Below is a small trained network, with its code and all its weights. Each question gives an input and a class and asks what happens when units are switched off, that is, made to give their printed mean instead of their output.

import numpy as np


def w(rows, s, z=0):
    codes = np.array(rows[::2]) - 128.0
    scale = np.full(codes.shape[1], s)
    scale[-1] = z or s
    return codes * scale


def f(y):
    return np.maximum(y, 0)


def log_softmax(a):
    a = a - a.max(-1, keepdims=True)
    return a - np.log(np.exp(a).sum(-1, keepdims=True))


def net(x, mask):
    res = np.array(x, float).reshape(1, 7) / 4 @ E
    y = f(res @ A[0][:, :-1].T + A[0][:, -1])
    res = res + np.where(mask, y, B[0][:, -1]) @ B[0][:, :-1]
    return log_softmax(res[-1] @ U[:, :-1].T + U[:, -1])


A, B = {}, {}
E = w([
[75,102,75,150,207,140,1,181,187],'x0',
[98,214,21,118,95,47,123,178,69],'x1',
[3,153,181,110,212,159,151,125,47],'x2',
[124,132,125,124,126,132,128,127,135],'x3',
[214,118,37,48,197,173,117,62,79],'x4',
[123,122,126,124,128,125,129,125,129],'x5',
[125,172,188,118,116,64,31,32,111],'x6',
],0.0089)
A[0] = w([
[125,71,180,134,130,191,114,76,169,71],'n0',
[83,117,123,150,161,123,52,193,183,68],'n1',
[163,156,179,118,69,113,234,68,65,56],'n2',
[95,81,70,145,171,147,125,205,168,54],'n3',
[167,138,104,60,152,142,160,74,94,71],'n4',
[56,141,201,192,71,87,157,192,165,78],'n5',
[111,200,57,131,87,49,127,146,76,61],'n6',
[106,153,158,155,109,93,136,176,127,18],'n7',
[139,77,187,132,146,166,130,97,166,73],'n8',
[137,107,73,95,209,153,47,144,127,123],'n9',
[50,155,158,110,188,158,144,125,72,84],'n10',
[128,168,180,140,117,84,47,33,105,62],'n11',
[156,134,125,143,89,99,75,83,145,97],'n12',
[98,192,54,119,89,64,117,184,97,75],'n13',
[163,148,158,88,66,117,252,117,84,73],'n14',
[67,152,191,209,91,130,150,152,161,78],'n15',
[118,125,128,143,162,118,58,161,151,4],'n16',
[45,157,176,85,219,169,168,114,55,77],'n17',
[195,118,32,48,221,199,136,42,53,60],'n18',
[150,62,177,128,144,149,130,97,184,93],'n19',
[135,136,155,123,132,80,84,80,112,4],'n20',
[147,78,71,158,135,197,254,233,136,103],'n21',
[110,184,51,116,112,93,114,147,71,91],'n22',
[143,67,186,152,142,180,127,92,138,63],'n23',
[244,94,77,120,47,101,122,130,236,88],'n24',
],0.0081,0.0035)
B[0] = w([
[159,110,152,109,190,171,200,167,127,180],'n0',
[107,93,62,177,181,84,93,79,186,189],'n1',
[50,58,8,214,222,116,43,47,202,206],'n2',
[78,150,153,118,147,135,70,46,127,183],'n3',
[159,102,142,136,91,46,135,138,196,185],'n4',
[174,80,123,81,40,41,158,153,221,204],'n5',
[188,119,158,107,213,211,215,160,118,190],'n6',
[161,105,150,111,106,90,159,129,151,152],'n7',
[190,108,157,103,194,187,179,157,109,175],'n8',
[93,72,73,164,136,74,108,81,195,197],'n9',
[148,143,86,187,59,164,98,208,60,191],'n10',
[70,223,208,47,128,152,83,70,105,190],'n11',
[95,175,155,122,97,150,94,117,58,166],'n12',
[194,84,187,100,237,215,208,154,100,189],'n13',
[45,79,87,204,215,125,47,37,189,209],'n14',
[168,95,117,102,66,60,147,135,171,188],'n15',
[77,98,81,138,168,125,98,79,174,159],'n16',
[160,186,62,211,44,146,103,221,16,214],'n17',
[167,75,152,83,14,14,166,165,220,252],'n18',
[177,112,138,109,185,200,202,154,93,180],'n19',
[93,163,172,91,109,131,103,86,106,154],'n20',
[18,254,230,1,112,127,46,25,67,243],'n21',
[184,76,184,108,196,180,187,155,136,185],'n22',
[175,138,133,113,186,170,182,158,120,176],'n23',
[122,194,75,217,48,191,82,228,14,231],'n24',
],0.0067,0.013)
U = w([
[90,83,74,197,202,112,88,81,177,250],'0',
[187,111,165,93,214,200,244,166,115,128],'1',
[164,94,135,80,26,33,174,157,187,77],'2',
[141,176,86,212,45,171,104,202,42,71],'3',
[68,227,199,10,120,136,86,65,100,96],'4',
],0.011,0.002)

Each question gives the input, the list of numbers given to net, and the class t.
The units are the neurons (one row each of A and B). Each row of codes is followed by its name. A weight is (code - 128) times the scale printed after its matrix; where a second scale follows, it is the last column's (A, B and U).
mask holds one flag per neuron, in row order. A switched-off neuron (its flag False) gives its mean, the last column of its row in B, instead of its output. The means were averaged over made-up inputs and are rounded, as every weight is.
A unit's drop is (log p(t) with every unit on - log p(t) with that unit switched off) / (log p(t) with every unit on - log p(t) with every unit switched off).
The circuit of an input: a set's keep is (log p(t) with only the set's units on - log p(t) with every unit switched off) / (log p(t) with every unit on - log p(t) with every unit switched off). Starting from the 12 units with the biggest drops (on a tie, the unit counted first), units are removed one at a time, each time the one whose removal leaves the highest keep (on an exact tie, the one counted first), for as long as the keep stays at least 0.8.
circuit, biggest first: the units of the circuit, biggest drop first
unit that matters most: the unit with the biggest drop
top k neurons: the k neurons with the biggest drops, biggest first
drop when u is switched off: that unit's drop, to one decimal
input [2,7,1,2,-8,-8,4], class 2: unit that matters most	n5
input [-3,7,2,0,-8,-4,3], class 2: top 3 neurons	[n5, n15, n19]
input [2,7,-1,-8,5,4,-6], class 1: top 2 neurons	[n13, n22]
input [-5,6,-8,-5,-5,-6,-8], class 3: top 2 neurons	[n24, n11]
input [-8,-1,-6,2,8,-3,4], class 0: top 4 neurons	[n2, n14, n5, n15]
input [6,-3,-5,2,2,-3,8], class 4: top 3 neurons	[n11, n2, n12]
input [5,-7,7,-3,-8,6,3], class 2: top 2 neurons	[n5, n15]
input [5,-1,7,-5,-7,2,1], class 2: top 2 neurons	[n5, n24]
input [-7,-5,-1,-4,8,1,-5], class 2: top 2 neurons	[n18, n4]
input [4,1,-4,5,-4,-3,-5], class 4: top 2 neurons	[n21, n18]
input [3,6,5,-6,6,-1,-8], class 4: top 2 neurons	[n21, n3]
input [6,8,-3,-7,-5,5,7], class 1: circuit, biggest first	[n13, n6]
input [7,-4,7,-6,7,4,-8], class 4: drop when n5 is switched off	0.2
input [3,-6,-6,6,4,3,1], class 1: unit that matters most	n17
input [7,-5,-5,-2,0,5,-8], class 4: drop when n3 is switched off	0.1
input [-2,-4,-3,5,-1,0,-6], class 4: drop when n21 is switched off	1.0
